Below are the code and all the weights of a small trained network. Each question names an input and a class and asks about switching units off, where a switched-off unit gives its printed mean instead of its output.

import numpy as np


def w(rows, s, z=0):
    codes = np.array(rows[::2]) - 128.0
    scale = np.full(codes.shape[1], s)
    scale[-1] = z or s
    return codes * scale


def norm(h):
    return h / np.sqrt((h * h).mean(-1, keepdims=True) + 1e-5)


def f(y):
    return np.maximum(y, 0)


def log_softmax(a):
    a = a - a.max(-1, keepdims=True)
    return a - np.log(np.exp(a).sum(-1, keepdims=True))


def net(x, mask):
    res = np.array(x, float).reshape(1, 8) / 4 @ E
    u = 0
    for l in range(2):
        y = f(norm(res) @ A[l][:, :-1].T + A[l][:, -1])
        res = res + np.where(mask[u : u + 15], y, B[l][:, -1]) @ B[l][:, :-1]
        u += 15
    return log_softmax(norm(res)[-1] @ U[:, :-1].T + U[:, -1])


A, B = {}, {}
E = w([
[131,129,129,127,127,128],'x0',
[121,124,129,131,127,126],'x1',
[122,126,124,127,130,125],'x2',
[125,128,125,125,132,128],'x3',
[124,124,128,129,126,126],'x4',
[84,216,113,247,196,185],'x5',
[153,37,37,132,73,254],'x6',
[216,77,51,199,151,55],'x7',
],0.0048)
A[0] = w([
[167,131,127,170,156,40,121],'L0N0',
[99,81,172,130,133,83,73],'L0N1',
[111,119,147,140,122,72,73],'L0N2',
[154,132,132,66,43,60,130],'L0N3',
[102,183,102,254,72,182,42],'L0N4',
[104,100,87,138,82,140,81],'L0N5',
[138,129,72,135,65,210,142],'L0N6',
[154,133,116,109,186,119,63],'L0N7',
[207,87,119,201,153,84,161],'L0N8',
[92,144,222,114,118,108,115],'L0N9',
[172,117,61,197,109,50,159],'L0N10',
[139,133,106,132,156,166,29],'L0N11',
[119,129,99,182,123,170,5],'L0N12',
[164,133,201,115,156,83,104],'L0N13',
[121,175,167,202,180,116,39],'L0N14',
],0.0073,0.0033)
B[0] = w([
[114,62,210,139,209,119,221],'L0N0',
[156,173,148,61,186,118,157],'L0N1',
[136,138,137,56,159,172,158],'L0N2',
[129,124,144,93,212,142,230],'L0N3',
[115,159,151,118,231,195,245],'L0N4',
[138,242,91,108,93,168,165],'L0N5',
[117,100,104,71,187,175,243],'L0N6',
[108,170,117,89,107,105,136],'L0N7',
[137,177,20,124,139,88,249],'L0N8',
[113,156,37,151,49,93,208],'L0N9',
[253,225,62,83,204,110,255],'L0N10',
[48,106,103,148,127,164,143],'L0N11',
[154,37,108,154,215,217,170],'L0N12',
[92,102,135,73,169,94,196],'L0N13',
[113,205,99,228,112,96,204],'L0N14',
],0.0047,0.0046)
A[1] = w([
[173,85,55,220,132,89,131],'L1N0',
[112,76,135,134,35,148,54],'L1N1',
[114,106,170,182,199,133,137],'L1N2',
[114,115,172,85,65,78,3],'L1N3',
[105,166,169,227,147,187,158],'L1N4',
[69,79,241,141,160,135,115],'L1N5',
[101,85,134,125,111,198,126],'L1N6',
[50,185,254,167,100,223,129],'L1N7',
[108,88,202,115,111,202,91],'L1N8',
[79,112,116,32,88,107,159],'L1N9',
[215,70,95,80,54,183,109],'L1N10',
[178,203,110,164,94,121,123],'L1N11',
[162,159,47,109,120,140,143],'L1N12',
[100,224,220,98,121,55,176],'L1N13',
[197,94,72,140,115,78,113],'L1N14',
],0.0091,0.0033)
B[1] = w([
[58,211,163,109,75,207,199],'L1N0',
[158,254,195,147,171,94,137],'L1N1',
[123,166,173,78,61,127,190],'L1N2',
[213,135,126,181,102,191,151],'L1N3',
[160,58,87,81,107,65,229],'L1N4',
[119,104,116,187,98,201,154],'L1N5',
[162,154,218,103,183,74,184],'L1N6',
[121,25,92,129,133,76,225],'L1N7',
[87,125,237,134,218,114,171],'L1N8',
[186,185,150,202,121,170,219],'L1N9',
[34,188,150,148,92,55,200],'L1N10',
[50,86,201,202,117,69,176],'L1N11',
[143,94,171,137,47,128,218],'L1N12',
[180,77,81,145,83,181,253],'L1N13',
[53,53,151,69,114,165,189],'L1N14',
],0.0068,0.0061)
U = w([
[255,124,138,172,53,211,162],'0',
[100,16,33,195,82,42,165],'1',
[90,192,250,114,138,121,211],'2',
[76,13,138,98,254,159,15],'3',
[214,109,97,18,204,32,2],'4',
[104,234,100,202,170,36,106],'5',
[63,119,87,24,14,122,117],'6',
[113,173,14,144,170,252,171],'7',
],0.019,0.00097)

Each question gives the input, the list of numbers given to net, and the class t.
The units are the neurons (one row each of A and B). Each row of codes is followed by its name. A weight is (code - 128) times the scale printed after its matrix; where a second scale follows, it is the last column's (A, B and U).
mask holds one flag per neuron, layer by layer. A switched-off neuron (its flag False) gives its mean, the last column of its row in B, instead of its output. The means were averaged over made-up inputs and are rounded, as every weight is.
A unit's drop is (log p(t) with every unit on - log p(t) with that unit switched off) / (log p(t) with every unit on - log p(t) with every unit switched off).
The circuit of an input: a set's keep is (log p(t) with only the set's units on - log p(t) with every unit switched off) / (log p(t) with every unit on - log p(t) with every unit switched off). Starting from the 12 units with the biggest drops (on a tie, the unit counted first), units are removed one at a time, each time the one whose removal leaves the highest keep (on an exact tie, the one counted first), for as long as the keep stays at least 0.8.
circuit, biggest first: the units of the circuit, biggest drop first
k most important neurons: the k neurons with the biggest drops, biggest first
k most important neurons of layer l: the k neurons of layer l with the biggest drops, biggest first
drop of u: that unit's drop, to one decimal
input [-6,-1,-1,-3,-1,1,4,-7], class 3: circuit, biggest first -> L1N7, L1N0
input [4,7,5,0,-8,-1,5,8], class 6: circuit, biggest first -> L1N0, L1N14
input [8,5,7,1,4,-6,1,1], class 6: circuit, biggest first -> L1N10
input [-7,7,1,-1,0,2,1,-8], class 3: 2 most important neurons -> L1N7, L1N8
input [-3,8,8,-7,-3,5,0,-8], class 1: 2 most important neurons of layer 1 -> L1N7, L1N4
input [-6,-5,-1,-1,-5,2,0,3], class 5: 4 most important neurons of layer 0 -> L0N10, L0N8, L0N6, L0N14
input [-7,-1,7,-4,-8,0,0,7], class 4: 2 most important neurons -> L0N10, L0N0
input [-1,-5,8,1,-8,2,7,0], class 3: 2 most important neurons of layer 0 -> L0N10, L0N8
input [-3,-8,3,-3,6,-1,1,5], class 6: 4 most important neurons -> L1N0, L1N14, L0N4, L1N12
input [-2,-6,1,-7,-7,-6,1,-8], class 2: 2 most important neurons of layer 1 -> L1N8, L1N10
input [0,6,6,-5,-1,-5,1,-8], class 2: 2 most important neurons -> L1N8, L0N10
input [4,-8,4,-6,-1,6,-8,0], class 1: 2 most important neurons of layer 0 -> L0N10, L0N8
input [-5,-2,-3,4,-1,4,-7,0], class 1: 2 most important neurons -> L1N13, L0N10
input [6,-8,-3,-5,-5,-6,0,-2], class 0: circuit, biggest first -> L1N9
input [5,-7,-3,-7,2,-6,6,3], class 6: drop of L1N10 -> 0.1
input [3,-2,-7,7,-4,1,-7,-3], class 1: drop of L1N13 -> 0.2
input [-8,7,3,-3,1,1,8,-5], class 3: drop of L0N6 -> 0.2
input [-2,-8,-6,-6,8,0,-8,-4], class 0: drop of L0N13 -> 0.1
